Group, then class
[-10 -10 -19 -17  16  -2  22 -12  -4 -11 -32   7  -4  -7 -12   6  22 -17
 -11 -25  -2 -24   0  10 -53  80   5 -16  -1 -15   3 -13  26  -5 -30   8
  -6  18 -10  10 -12   9   0   0  -5  11  -4 -17   8   4  -6   5 -24  -9
 -11 -12 -10 -39 -34  -1  19  19  40  -4  13  10   9 -12 -20 -23  -6  11
  31  -1   6  15 -15   1  -4  -6   5  -3   3   3  -4 -20  -6 -13 -17 -15
  24  -4  -4 -12  39   3  25 -22   1  34  13   5   1  17  17 -21  32 -21
  -2 -17 -15  -5 -35   0  41  -1  -4  17   2 -13  -4 -10  -5  30 -14  19
  -3  -1   3   8  -2 -15]
M q489
[  21   -2   21    4  -20   -9  -22  -29   14  -20    7   40  -24  -13
   21   -8    9   25    8   14  -50  -19   43    8  -31   15   -4   -8
  -12   -6   -6    0   34   -7   -4   33    4  -24   -8   10   15    1
   16   -4  -17   -8   43  -14   -1   43   15   29   20  -19  -26    3
   50  -27  -13   -2  -19   10   43    9    3   -1   19  -13   15  -34
    1    9  -43    6   14   35   14  -52  -24  -54  -24    8   19   27
  -35   11   27  -11  -14  -10   -7   16   46  -11    4   33   35    4
   -1   12  -57   -7   11  -32   35  -38    2 -107  -23   30    7    5
    3   13    8    5    6    2  -28   16   28   -1  -18   -5   17  -22
   29  -18    9   33   -5  -21]
C q126
[  8   0  11 -22  13  -9 -66 -17   3  -3 -24   9 -19 -24  14 -14  -1  -3
   8  33 -13  -5  31  -1 -19  28   2  -3 -14 -11  -4   1  22 -10   4   4
 -20 -23   3   8   9   5  -5 -19 -43  -2  29 -18  -1  10  -1   9  19 -36
 -13   8  17 -30   8  -4 -34 -25  21   6   3 -10   4  41   8 -16  -3   8
 -23  22  11  35  13 -24 -15  -2  -2 -11  26  37 -14   1  -8  19   6   5
   7  19  16 -18  -5  23   5 -37  13 -36 -30   9  10 -35   9 -28   8 -51
   2   7   4  23  -9  -5  -5  -5 -30   8 -29   4  47  12 -24 -30  -3  -8
  14  -6   1  23 -12 -10]
C Q54
[  0  12 -27 -21 -19   9  14 -14   2 -15 -18  11 -27   1   9  -3  17  -7
  -1  -6  -3  -9  40   7 -47 -14 -20 -17 -28 -17 -11  -6  30  19 -24  14
   2   4 -10  13  12  -1   9 -14 -17   5   9 -14  14  28   6   0  22 -20
   1   5   6 -17 -11  11 -11  13  33  -6  12  27   2  -2  -9 -32   0   7
 -16   0   1  22  23  -1 -19   9  -6  10   3  -5 -19   3  14  -2 -11   1
  16  23  -7 -18   9  15  19   8   0   5 -38   7  12 -14   5 -29  21 -57
  -4  10   0  -4 -16  11  -2   1  -2  -1   0   8   2   0   1   1  16   6
  12   2  20   8  -1  -9]
C q126
[-17  11  16   0 -10  -5 -22  56 -13  10 -20 -17  13  -3  -6   2 -15  -3
  24  30 -17  -9 -25 -10   2   9  -2  27   8  -9  12 -18  -7 -35  27  36
  19 -16  14 -16  -4   0  15   2  -3  11  11  14  -8 -25 -15   6  28   2
  11 -10   2   9  27  18   0  23  -6   7   1  11   0   3  10  34 -11 -17
 -39  -4  11 -21 -18  23   2 -17  -1   9  27 -13  27   0  31  -9   7  13
  -7 -36  -5  -6  22  -9   0 -10 -24  17  32  27  -4  15 -11  48  34  23
   8 -13 -13  22 -36   0  -5  10   2  24   4   8  -2  25   3  12  -3  16
   9  14 -17   9   0  12]
Y q653
[-20   3 -15 -18  23  -3  27  -4 -33 -17 -68  28  -4   3  23   2  20 -12
  10  -9   4   6  -9  35 -50  20  19 -13  23  -3  28   0  37  -9 -13  20
  -6   9  -8  -7  -1 -13  -4 -12  20  -2   0 -19  -5  11 -19  -3  -2 -22
 -28  -4   3 -24  -6  -3  12  19  10  -3   9   4  12 -10  -6 -14 -11  17
  44  10   8   6 -12   4 -13   2  21  -2  19 -11 -15  -1  -1  -5  -6 -13
   6   0   4  -5  34  12  12   3  -6  38  18  20   2  -4   8  -9  45 -22
   2  17 -21  20 -56  16  49  -6   6   6   9   5   3 -30   7  22  22 -13
 -18  -5  13   1   5 -19]
M q489
[ -7 -20 -25 -30  34  -4  56 -23 -17 -14 -53  25  25   9   6   7   5 -16
   2 -12  -8   1 -25  -5 -43  10  35 -15  17  12  16  11  48  12 -38   3
 -25  -3  -5 -19 -12  -7  -9 -26  18  18 -20  -8  -3   2 -12   4  -9  -3
 -15   4 -16 -33 -30 -18  54   7   0  -1  30 -18  12 -12  -2  14  -4  27
  59 -10  17  -5 -31  -2   5   8  16  -4  10 -15 -17  18   8  -2 -14 -20
  21 -28   9 -16  35  14   4  16  -9  15  22  32   8 -13  16 -13  39  -1
  -1   4   3  18 -50  28  54 -11  -4  -7  -1   6 -16 -17  25  28  14   4
 -23 -11   2 -19 -11 -12]
M q943
[  8  -4  -3 -19  -4  -3 -11 -15 -13 -15 -19  33 -25  -6  22  -6 -10  -1
  20   7  -9  14  32  -8 -41   7  10   3  30  -3   5  21  37 -12  11  33
 -10 -15   5  20   5 -17  -5 -27   7  -5  18  -6 -26  18  10   3  52 -15
 -12  -1  11 -18  -9   4  13  19  14  -2  -1  -1   5  -2   4 -14 -13   0
 -11  16  -3  18  -1  -6 -17  -2   0   4  65   7 -12   7  22  10   1   7
 -14  23  20 -23   3   9   5   7  -9   3 -24   4  16 -26   6 -19  31 -53
  -8   4   0  55 -37   4  23  -3  -7 -10  -9  16  25  12  -9  -9   1  -4
   8   5   2   8 -19 -32]
C q126
[  3  14 -30  35 -11 -12  -7 -16  -3 -15  19  33 -31  -4   7  -9   0   2
   7  -3   9  21  52  20  -5 -28   0 -12   1  -8 -16  -1  32   7  -5  12
  -7   6 -20   7   6   6  13 -23  11 -19  26   2  -3  34  23  12  58   0
   1   7  21 -39   9   2  -2  -2  -6   4  -1  -2   2   7   3 -39  -2  16
 -29  15   5  24  26  -2 -36 -11 -26  16  22  23 -19  11   0  15 -11   6
  -2  18  11  -6   3  13   4  21  12  62 -34 -15  27 -18   7 -26 -19 -52
  -7   5  -7 -20  21  -8 -13  17   9 -21   5  22  17   0 -19 -23  17   6
  21  -2   8   8   2  -9]
C q126
[ -4  -1  21  -4  37  -3  -2 -11   2   6 -10 -30   4 -13  -7  18  19  -8
  18  12 -26 -30 -26   8 -25  19 -37 -14 -24 -14   2 -16   6 -25 -14  21
  -6   0  15 -63  -9 -20 -12   8 -25  15  14 -27  19 -12 -11  15  -9   5
  20  -9   0  21   7  12 -41  22  36   8 -17  20  -5  -6  16  -1 -13 -30
 -47   9  -8 -11 -39 -21  48 -27  11  15  17   2  25 -19   5  -5  -6   4
  10 -10 -22 -20  18   0  18 -52 -20  28 -17  43 -18  -9 -19  10  36  -2
  -9 -10 -39   9 -51  13  10  12  -8  19  11 -15  23  21 -16  28  12 -13
   2  20 -19   8 -11  15]
Y q842
[ 11  -3  -3 -14 -11  -7 -33 -23   6 -21 -23   3 -36 -30   8 -18   4   7
  19  19  -8  -1  48  -5  -7   9   0  -4 -18 -21 -10  14  19  24 -10   5
 -14 -29  -3   5   9  -5   6 -23  -6  -5  27  11  -1  15  17   9  53 -27
   8   2  13 -23   6 -16 -40  -1  17   9  -9   6 -15   5  -6 -29 -11  11
 -44  33  -6  23  34  -8 -29  -9  -5   5  44  31 -28   7   7  13  -5  12
  31  31  12   3  -3  28   5 -14   4 -28 -47  13   9 -42   2 -29  18 -56
 -16   5 -20   6  -8  -1 -16  -1   6 -12  -9   9  36  26 -36 -25   4   6
  18   0   9   8 -15  -6]
C Q54
[ -8   0 -15 -18  26  -5  39  -6 -16 -12 -44  27  -6   9 -16   2  37  -8
  11 -51  15  -7   1  22 -39  -6   5   0   5   6  10  -6  19  -2  -3   7
 -10   0 -19  10   1   6   1   3  14 -11 -14 -21 -26  19 -11  23 -21 -10
 -27 -20  -7 -24 -17  -4  11  34  18 -11   8  11   3  -4   1 -18 -10   5
  25  11  -2  14 -10  -4 -15  -5  12  10  14  -4 -29   4   3 -12  -9 -20
  17  -1  -9 -27  18  -3  15   8  -2  53  -2  10  -8   6  11  16  25  -8
  12   5 -17  22 -45  11  29   2   2  -5   2  -1  -4  -1  -4  21  13  -6
 -11  -2  14   7   6 -17]
M q489
[-14  -9 -24  -8  33  -1  21  -5   1  -2 -82   7  21   0  -4  19  44 -27
 -10 -32  26 -19 -30  24 -38  18   5 -38 -31  16  -4   8 -14 -10 -27 -37
 -19  25 -18  16   2   9  -3  45 -31  10 -25 -21  11   6 -44   5 -78  -8
 -33 -17  -8 -17  -4   0  16   1  14  -2  -7  -5  16  16   4 -28   5   6
  27   0 -18   8 -21 -18  16  -3  35  -2  -3   2  -5 -11 -35 -10 -25 -15
  22  -8 -12  -1   1  -9  26 -42  21  46   3  16   0  12  13 -34   2  12
   1  -3  -5 -70  27  19  32  -8 -15  12   8 -19   3 -47   6  35   0  -2
  -5 -14  -2  12   7 -13]
M q943
[ 12  -9   8  -1   2  -3 -10 -20   1 -19   8  32 -15  -6  20  -7   8  13
  18  25   7   2  34  21 -22  -1  -9  -2  -7  -5 -13   7  57  -1  -6  -7
  16 -25  -3   6   1 -10  11   0 -10  -6  34  -9   3  13  16  17  25  -9
  -7   4   8 -32  -5   9 -20  52  28  -1   1  12 -22   3  18 -34  57  12
 -25   9  22  35   6 -29 -19 -16 -22   8  28  21 -27  18  18  -6 -22  -9
   1  32  18   9  44  28  24  -1 -10  10 -47   8  11 -27  29 -38  17 -79
 -18  -4 -14 -14  -3   2  14   4 -21   1  18  22  21  -3 -19  -9  13   2
  14 -10  14  14  -2 -21]
C q126
[  5  -1  24  -4   6 -14  -9   1   0   9 -15  -9   5 -15   2 -16   2   3
   6  23   5 -24   1 -13 -17  23   2 -27  -3  -6   1 -14 -23  -8  23  36
  -5 -18   9   8  -3   1 -16  26 -35  -2  22 -12   2 -18 -12   0   8 -11
 -21   3   7  18   2  15 -26  24   4  11   1   6   0 -11   3  -4 -11 -11
 -33  11   0   2 -14 -18  -5 -15  11  -6  20  11   4   3  15 -15   9   5
   8 -17   3 -15  16  -8  16 -25  -2  25   9  30  -2  -5  10  21  17 -17
 -31  -6  -6  23 -29  13 -13   6 -10  26   7  -6  21  13  16   7  -5   3
  12  12   0   6 -11   3]
Y q842
[ -2  12  -1 -15  -8  -3  11 -21 -14 -27 -16  30 -30 -22  13  -6  15   0
  13   6  18 -10  40  -2 -48  10  -3  -3   0 -11   9   3  41  -4  -7  18
   1 -11 -10   4   5  -8 -22  -1  10   6  20 -19   7  20  -9  12  36 -20
   2  -9  16 -24 -23  -2 -19  25  29   1  13  11  13   4   5 -28 -26   7
   0 -35  14  12  14  -5 -16   2  -2  -1   4   3 -21  -8  21  -2 -14  -5
  13  10  12 -27  19  23  31  11   0  16 -29   8  13 -29  17 -23  31 -52
  -8   7  -5   7 -44   9  14  -1  -3 -11  13  18   6  -6 -16   8  13   1
   5   6  19   5   2 -15]
C q126
[-10  -2 -29 -14  23 -22  33 -13 -10 -25 -56  30 -14 -15   0  16  21 -27
  14 -13  23 -29  10  30 -15 -12   1  -3 -19  -9  24   3  38 -13  -7  -1
 -20   7 -29 -11  -9  -1 -10   2  14   4 -23 -24  10   9 -18  27   8   2
  -1 -18 -21 -34  -6  -7   4  26  -4 -14  17  -5   8  -7  12 -19 -18  10
   7   5 -10  -1   1   4 -25 -14  20   2  32  -3 -13  -3 -20  10 -11   8
  40   9  28  -6  19   3  12  -8   3  33  -2   8   4 -12  -5 -10  30  -3
  -1  13 -42  -4 -35   9  25   4  -6 -16  13  14  12   5   7   7  21   8
 -14   1   0  -2   3  -1]
M q489
[  0   0 -11 -73  -1 -31 -30 -15  -6 -13 -15  17 -19 -24  19  -6  -4  -2
  12   6 -10 -15  17  -4 -32   1  10  -4  -7 -10  -9   6  42  -2  -2   5
 -19  -9  -7  -2   4  -3  16  -3 -20   0  36 -10  -5  16   4   3  51 -33
   9   2  15 -22  13  12 -17  10  21   3  13  -8  14 -17  -1 -21   5   4
 -28  25   7  18   6 -33 -26 -16   3   3  44  36 -18  -4  14  -8  -4  10
  17  12  14  -1  11  24  16 -16   7   8 -19  24  14 -32  13  -9   9 -34
 -21  -7 -24  13 -24   5   7 -17   4  -8  -2  10   2  13 -14 -13   6  -6
  12   1  -6  20  -6 -10]
C Q54
